Below is a small trained network, with its code and all its weights. Each question gives an input and a target symbol and asks what happens when units are switched off, that is, made to give their printed mean instead of their output.

import numpy as np


def w(rows, s, z=0):
    codes = np.array(rows[::2]) - 128.0
    scale = np.full(codes.shape[1], s)
    scale[-1] = z or s
    return codes * scale


def f(y):
    return y / 2 * (1 + np.tanh(0.7978845608 * (y + 0.044715 * y**3)))


def softmax(a):
    e = np.exp(a - a.max(-1, keepdims=True))
    return e / e.sum(-1, keepdims=True)


def log_softmax(a):
    a = a - a.max(-1, keepdims=True)
    return a - np.log(np.exp(a).sum(-1, keepdims=True))


def net(x, mask):
    ids = ['ΨΩαβζσφ'.index(c) for c in x.split()]
    T = len(ids)
    res = E[ids] + P[:T]
    r = res
    for j in range(3):
        rows = slice(2 * j, 2 * j + 2)
        q, k, v = (r @ M[0][rows].T for M in (Q, K, V))
        z = softmax(np.where(np.tri(T) > 0, q @ k.T / 2**0.5, -1e9)) @ v
        o = O[0][rows]
        res = res + np.where(mask[j], z, o[:, -1]) @ o[:, :-1]
    y = f(res @ A[0][:, :-1].T + A[0][:, -1])
    res = res + np.where(mask[3:15], y, B[0][:, -1]) @ B[0][:, :-1]
    return log_softmax(res[-1] @ U[:, :-1].T + U[:, -1])


Q, K, V, O, A, B = {}, {}, {}, {}, {}, {}
E = w([
[113,140,135,133],'Ψ',
[117,147,135,141],'Ω',
[82,124,178,89],'α',
[109,101,153,88],'β',
[72,85,142,148],'ζ',
[73,16,161,42],'σ',
[52,206,248,85],'φ',
],0.016)
P = w([
[78,220,109,104],'0',
[197,150,159,65],'1',
[115,127,155,145],'2',
[104,159,2,73],'3',
[170,54,143,195],'4',
[66,217,37,119],'5',
],0.0098)
Q[0] = w([
[138,89,234,198],'H0',
[4,141,88,138],'H0',
[55,136,112,137],'H1',
[84,169,69,91],'H1',
[135,134,150,116],'H2',
[143,118,149,136],'H2',
],0.031)
K[0] = w([
[200,179,3,12],'H0',
[220,24,125,215],'H0',
[173,83,193,155],'H1',
[141,90,225,198],'H1',
[159,134,152,130],'H2',
[133,117,161,144],'H2',
],0.02)
V[0] = w([
[86,116,96,54],'H0',
[75,78,207,84],'H0',
[89,188,196,151],'H1',
[21,93,150,240],'H1',
[158,34,247,215],'H2',
[212,77,73,105],'H2',
],0.015)
O[0] = w([
[157,187,111,139,207],'H0',
[182,167,54,118,247],'H0',
[146,116,157,198,139],'H1',
[121,103,47,169,151],'H1',
[94,118,3,149,96],'H2',
[47,118,106,59,79],'H2',
],0.013,0.015)
A[0] = w([
[156,168,94,152,49],'N0',
[131,74,171,133,180],'N1',
[166,49,102,174,254],'N2',
[58,127,213,114,140],'N3',
[105,173,104,149,48],'N4',
[89,93,122,194,63],'N5',
[164,26,137,65,194],'N6',
[127,184,156,79,170],'N7',
[100,60,82,162,107],'N8',
[45,207,146,146,148],'N9',
[124,82,138,3,119],'N10',
[152,137,178,118,57],'N11',
],0.013,0.0031)
B[0] = w([
[110,146,142,65,249],'N0',
[136,129,142,185,143],'N1',
[113,244,183,120,180],'N2',
[122,152,105,248,144],'N3',
[144,89,159,126,161],'N4',
[151,125,95,91,139],'N5',
[234,139,78,146,155],'N6',
[137,64,72,126,194],'N7',
[64,124,138,171,147],'N8',
[231,114,154,132,129],'N9',
[20,86,130,153,167],'N10',
[155,50,74,63,154],'N11',
],0.016,0.015)
U = w([
[107,122,116,161,102],'Ψ',
[118,138,93,173,1],'Ω',
[167,190,57,151,146],'α',
[93,89,146,93,175],'β',
[83,199,3,153,227],'ζ',
[107,150,59,83,14],'σ',
[81,166,166,100,118],'φ',
],0.0067,0.0048)

Each question gives the input, a string of symbols that net reads in full, and the target symbol t.
The units are the heads (2 rows each of Q, K, V and O) and the neurons (one row each of A and B). Each row of codes is followed by its name. A weight is (code - 128) times the scale printed after its matrix; where a second scale follows, it is the last column's (O, A, B and U).
mask holds one flag per unit, heads first, then neurons. A switched-off unit (its flag False) gives its mean, the last column of its rows in O or B, instead of its output. The means were averaged over made-up inputs and are rounded, as every weight is.
A unit's drop is (log p(t) with every unit on - log p(t) with that unit switched off) / (log p(t) with every unit on - log p(t) with every unit switched off).
The circuit of an input: a set's keep is (log p(t) with only the set's units on - log p(t) with every unit switched off) / (log p(t) with every unit on - log p(t) with every unit switched off). Starting from the 12 units with the biggest drops (on a tie, the unit counted first), units are removed one at a time, each time the one whose removal leaves the highest keep (on an exact tie, the one counted first), for as long as the keep stays at least 0.8.
units of the circuit, in order: the units of the circuit, biggest drop first
most important unit: the unit with the biggest drop
top k neurons: the k neurons with the biggest drops, biggest first
which heads matter: for each layer, one digit per head in row order, 1 if its drop is at least 0.15 and else 0, layers parted by /
drop of u: that unit's drop, to one decimal
input β σ Ψ ζ φ ζ, target φ: units of the circuit, in order : (N2 H1 H0)
input σ ζ φ α, target φ: most important unit : H1
input ζ ζ φ φ, target φ: which heads matter : 011
input α σ φ φ σ, target φ: top 3 neurons : (N2 N6 N7)
input Ψ φ β, target φ: units of the circuit, in order : (N7 H0)
input Ψ β α σ β, target σ: which heads matter : 110
input σ ζ σ, target ζ: units of the circuit, in order : (H2 N8)
input σ Ω σ σ α, target σ: which heads matter : 110
input σ β φ Ψ, target φ: units of the circuit, in order : (H1 N2 N7 H2)
input ζ σ α σ Ψ, target σ: top 2 neurons : (N0 N4)
input α ζ φ ζ, target φ: which heads matter : 010
input φ Ψ σ, target α: which heads matter : 001
input σ β φ σ φ Ω, target φ: which heads matter : 010
input σ σ σ σ σ, target ζ: which heads matter : 001
input Ψ Ω Ψ β σ α, target σ: most important unit : N0
input Ω α φ σ, target α: which heads matter : 111
input ζ Ω σ φ, target σ: top 3 neurons : (N0 N7 N4)
input α Ω σ φ, target σ: drop of N11 : -0.1
input Ψ Ω Ω β σ Ω, target σ: drop of N0 : 0.4
input ζ ζ β σ Ω, target σ: most important unit : H1
input σ σ σ ζ, target σ: drop of H0 : 0.4
